Each row has a name. Each piece below is followed by the name of the row it came from, unless a question asks for something else. Each question is about the rows just above it. Places in a row count from 0.

F: 4.2; 8.1; -41.4; 17.4; -57.2; 5.1; 36.2; -8.7; 19.6; 78.3; -10.4; -33.0
X: -10.4; -33.2; 17.4; -57.2; 36.2; -41.4; -48.1; -45.1; 36.5; -48.5; 26.2; 49.0
B: -15.3; 94.3; 35.8; -62.7; -50.0; -18.3; 47.1; 34.0; -24.3; 3.5; -26.9; -26.3
N: 22.8; -11.4; 17.4; -57.2; 36.2; -41.4; 5.1; -31.6; -0.8; -31.6; 44.4; 3.4
M: -15.3; 94.3; 35.8; -62.7; -50.0; -18.3; 47.1; 34.0; -24.3; 24.3; -26.9; -26.3
17.4; -57.2; 36.2; -41.4; 5.1 begins in row and place : N, 2
Where does -10.4; -33.0 start? Give its row and place. : F, 10

